Here is a tiny trained network, its code and every weight. The questions are about switching its units off for an input and a target symbol, where a switched-off unit gives its printed mean instead of its output.

import numpy as np


def w(rows, s, z=0):
    codes = np.array(rows[::2]) - 128.0
    scale = np.full(codes.shape[1], s)
    scale[-1] = z or s
    return codes * scale


def f(y):
    return np.maximum(y, 0)


def softmax(a):
    e = np.exp(a - a.max(-1, keepdims=True))
    return e / e.sum(-1, keepdims=True)


def log_softmax(a):
    a = a - a.max(-1, keepdims=True)
    return a - np.log(np.exp(a).sum(-1, keepdims=True))


def net(x, mask):
    ids = ['βηθλμξπστφψω'.index(c) for c in x.split()]
    T = len(ids)
    res = E[ids] + P[:T]
    u = 0
    for l in range(3):
        r = res
        for j in range(3):
            rows = slice(2 * j, 2 * j + 2)
            q, k, v = (r @ M[l][rows].T for M in (Q, K, V))
            z = softmax(np.where(np.tri(T) > 0, q @ k.T / 2**0.5, -1e9)) @ v
            o = O[l][rows]
            res = res + np.where(mask[u + j], z, o[:, -1]) @ o[:, :-1]
        u += 3
        y = f(res @ A[l][:, :-1].T + A[l][:, -1])
        res = res + np.where(mask[u : u + 4], y, B[l][:, -1]) @ B[l][:, :-1]
        u += 4
    return log_softmax(res[-1] @ U[:, :-1].T + U[:, -1])


Q, K, V, O, A, B = {}, {}, {}, {}, {}, {}
E = w([
[85,252,171],'β',
[103,108,106],'η',
[35,135,166],'θ',
[126,110,211],'λ',
[38,53,163],'μ',
[95,192,116],'ξ',
[66,201,95],'π',
[93,212,130],'σ',
[108,160,176],'τ',
[181,102,63],'φ',
[154,172,181],'ψ',
[165,90,121],'ω',
],0.017)
P = w([
[178,9,1],'0',
[118,172,90],'1',
[126,170,78],'2',
[124,166,90],'3',
[130,152,87],'4',
[121,144,77],'5',
[132,150,81],'6',
[138,150,89],'7',
],0.0044)
Q[0] = w([
[131,24,128],'L0H1',
[250,79,153],'L0H1',
[204,162,194],'L0H2',
[126,90,167],'L0H2',
[114,105,113],'L0H3',
[88,101,123],'L0H3',
],0.025)
K[0] = w([
[94,97,97],'L0H1',
[140,161,2],'L0H1',
[96,86,176],'L0H2',
[107,131,165],'L0H2',
[143,128,140],'L0H3',
[162,148,127],'L0H3',
],0.031)
V[0] = w([
[149,49,190],'L0H1',
[69,155,132],'L0H1',
[198,252,29],'L0H2',
[152,156,153],'L0H2',
[245,116,249],'L0H3',
[167,99,151],'L0H3',
],0.0033)
O[0] = w([
[167,65,38,134],'L0H1',
[109,209,99,90],'L0H1',
[148,252,183,190],'L0H2',
[112,122,73,96],'L0H2',
[203,65,23,2],'L0H3',
[172,70,80,87],'L0H3',
],0.0032,0.00056)
A[0] = w([
[254,127,56,89],'L0N1',
[54,116,43,241],'L0N2',
[238,217,65,1],'L0N3',
[83,227,34,161],'L0N4',
],0.011,0.0035)
B[0] = w([
[93,251,75,201],'L0N1',
[108,208,192,228],'L0N2',
[9,76,194,176],'L0N3',
[239,100,142,253],'L0N4',
],0.013,0.0061)
Q[1] = w([
[113,178,127],'L1H1',
[145,91,100],'L1H1',
[179,203,235],'L1H2',
[6,223,103],'L1H2',
[183,61,50],'L1H3',
[174,72,124],'L1H3',
],0.02)
K[1] = w([
[120,91,166],'L1H1',
[131,221,165],'L1H1',
[8,2,40],'L1H2',
[7,177,143],'L1H2',
[8,168,200],'L1H3',
[93,117,77],'L1H3',
],0.016)
V[1] = w([
[207,74,159],'L1H1',
[94,129,99],'L1H1',
[223,254,212],'L1H2',
[51,56,32],'L1H2',
[57,103,229],'L1H3',
[19,230,223],'L1H3',
],0.0062)
O[1] = w([
[188,17,89,138],'L1H1',
[148,125,149,95],'L1H1',
[129,84,2,253],'L1H2',
[93,199,226,50],'L1H2',
[84,29,99,92],'L1H3',
[30,139,120,241],'L1H3',
],0.0053,0.004)
A[1] = w([
[114,1,218,136],'L1N1',
[12,68,198,233],'L1N2',
[190,153,183,161],'L1N3',
[231,211,176,249],'L1N4',
],0.0087,0.0017)
B[1] = w([
[117,160,249,174],'L1N1',
[78,120,28,198],'L1N2',
[77,96,130,196],'L1N3',
[71,86,63,255],'L1N4',
],0.013,0.0077)
Q[2] = w([
[162,145,143],'L2H1',
[132,109,151],'L2H1',
[252,204,211],'L2H2',
[164,90,100],'L2H2',
[104,190,156],'L2H3',
[152,141,84],'L2H3',
],0.022)
K[2] = w([
[184,85,109],'L2H1',
[135,113,141],'L2H1',
[6,210,94],'L2H2',
[150,155,137],'L2H2',
[103,143,120],'L2H3',
[130,169,180],'L2H3',
],0.024)
V[2] = w([
[156,254,206],'L2H1',
[99,118,184],'L2H1',
[53,130,155],'L2H2',
[91,203,65],'L2H2',
[67,165,196],'L2H3',
[77,141,60],'L2H3',
],0.0081)
O[2] = w([
[80,76,245,148],'L2H1',
[37,158,120,119],'L2H1',
[200,232,215,156],'L2H2',
[246,55,172,135],'L2H2',
[159,254,105,162],'L2H3',
[238,109,248,251],'L2H3',
],0.0046,0.011)
A[2] = w([
[103,62,200,63],'L2N1',
[212,67,111,1],'L2N2',
[99,2,142,75],'L2N3',
[68,169,43,140],'L2N4',
],0.0077,0.0072)
B[2] = w([
[81,91,67,187],'L2N1',
[1,156,171,147],'L2N2',
[76,58,224,194],'L2N3',
[203,124,59,254],'L2N4',
],0.0093,0.0064)
U = w([
[121,77,86,101],'β',
[148,121,122,203],'η',
[131,133,114,195],'θ',
[118,129,222,140],'λ',
[22,188,81,32],'μ',
[123,76,90,103],'ξ',
[93,75,60,33],'π',
[125,62,90,94],'σ',
[172,107,135,254],'τ',
[151,205,121,60],'φ',
[142,124,131,167],'ψ',
[254,113,102,121],'ω',
],0.011,0.0065)

Each question gives the input, a string of symbols that net reads in full, and the target symbol t.
The units are the heads (2 rows each of Q, K, V and O) and the neurons (one row each of A and B). Each row of codes is followed by its name. A weight is (code - 128) times the scale printed after its matrix; where a second scale follows, it is the last column's (O, A, B and U).
mask holds one flag per unit, layer by layer, with each layer's heads first. A switched-off unit (its flag False) gives its mean, the last column of its rows in O or B, instead of its output. The means were averaged over made-up inputs and are rounded, as every weight is.
A unit's drop is (log p(t) with every unit on - log p(t) with that unit switched off) / (log p(t) with every unit on - log p(t) with every unit switched off).
The circuit of an input: a set's keep is (log p(t) with only the set's units on - log p(t) with every unit switched off) / (log p(t) with every unit on - log p(t) with every unit switched off). Starting from the 12 units with the biggest drops (on a tie, the unit counted first), units are removed one at a time, each time the one whose removal leaves the highest keep (on an exact tie, the one counted first), for as long as the keep stays at least 0.8.
circuit, biggest first: the units of the circuit, biggest drop first
k most important neurons: the k neurons with the biggest drops, biggest first
top k neurons in layer l: the k neurons of layer l with the biggest drops, biggest first
input φ θ λ τ η μ, target λ: circuit, biggest first	(L1N1)
input λ μ λ ω ω λ, target μ: 3 most important neurons	(L0N4, L1N2, L0N1)
input λ φ ω β λ π λ, target μ: 4 most important neurons	(L1N2, L0N2, L0N1, L1N1)
input φ λ λ φ, target λ: 2 most important neurons	(L0N3, L0N1)
input λ ω η, target μ: circuit, biggest first	(L2H2, L1N1, L2H3)
input ω μ ω, target ω: circuit, biggest first	(L0N1, L0N3, L2H2, L2H1)
input λ ω σ π, target π: 2 most important neurons	(L1N4, L2N4)
input λ θ φ λ θ η, target μ: top 3 neurons in layer 1	(L1N4, L1N1, L1N3)
input λ λ ψ φ, target μ: 2 most important neurons	(L0N3, L0N1)
input π λ σ, target σ: top 3 neurons in layer 1	(L1N4, L1N3, L1N2)
input θ θ λ λ ω π λ β, target ω: 3 most important neurons	(L0N2, L1N2, L2N4)
input λ μ σ η φ ξ λ ω, target μ: circuit, biggest first	(L0N1, L1N1, L2H3)
input φ π π θ λ φ σ, target λ: top 3 neurons in layer 1	(L1N2, L1N4, L1N3)
input λ ω λ η φ ξ μ, target μ: circuit, biggest first	(L0N4, L1N2)
input λ σ λ τ, target μ: circuit, biggest first	(L2H2, L0N1, L1N1, L2H3)
input φ φ π λ λ λ η ξ, target λ: 3 most important neurons	(L0N1, L1N2, L0N3)
input θ τ τ π, target ω: most important neuron	(L1N2)
input φ λ β μ λ τ, target λ: 3 most important neurons	(L0N4, L0N1, L1N4)
input λ ω ξ λ φ β β μ, target μ: 3 most important neurons	(L0N4, L1N2, L0N2)
input φ β σ, target λ: circuit, biggest first	(L2H1, L1N2)
input φ ξ λ θ, target λ: top neuron in layer 1	(L1N4)
input φ λ θ π η, target λ: 4 most important neurons	(L0N4, L0N2, L1N2, L0N1)
input φ σ θ, target λ: 2 most important neurons	(L0N1, L0N3)
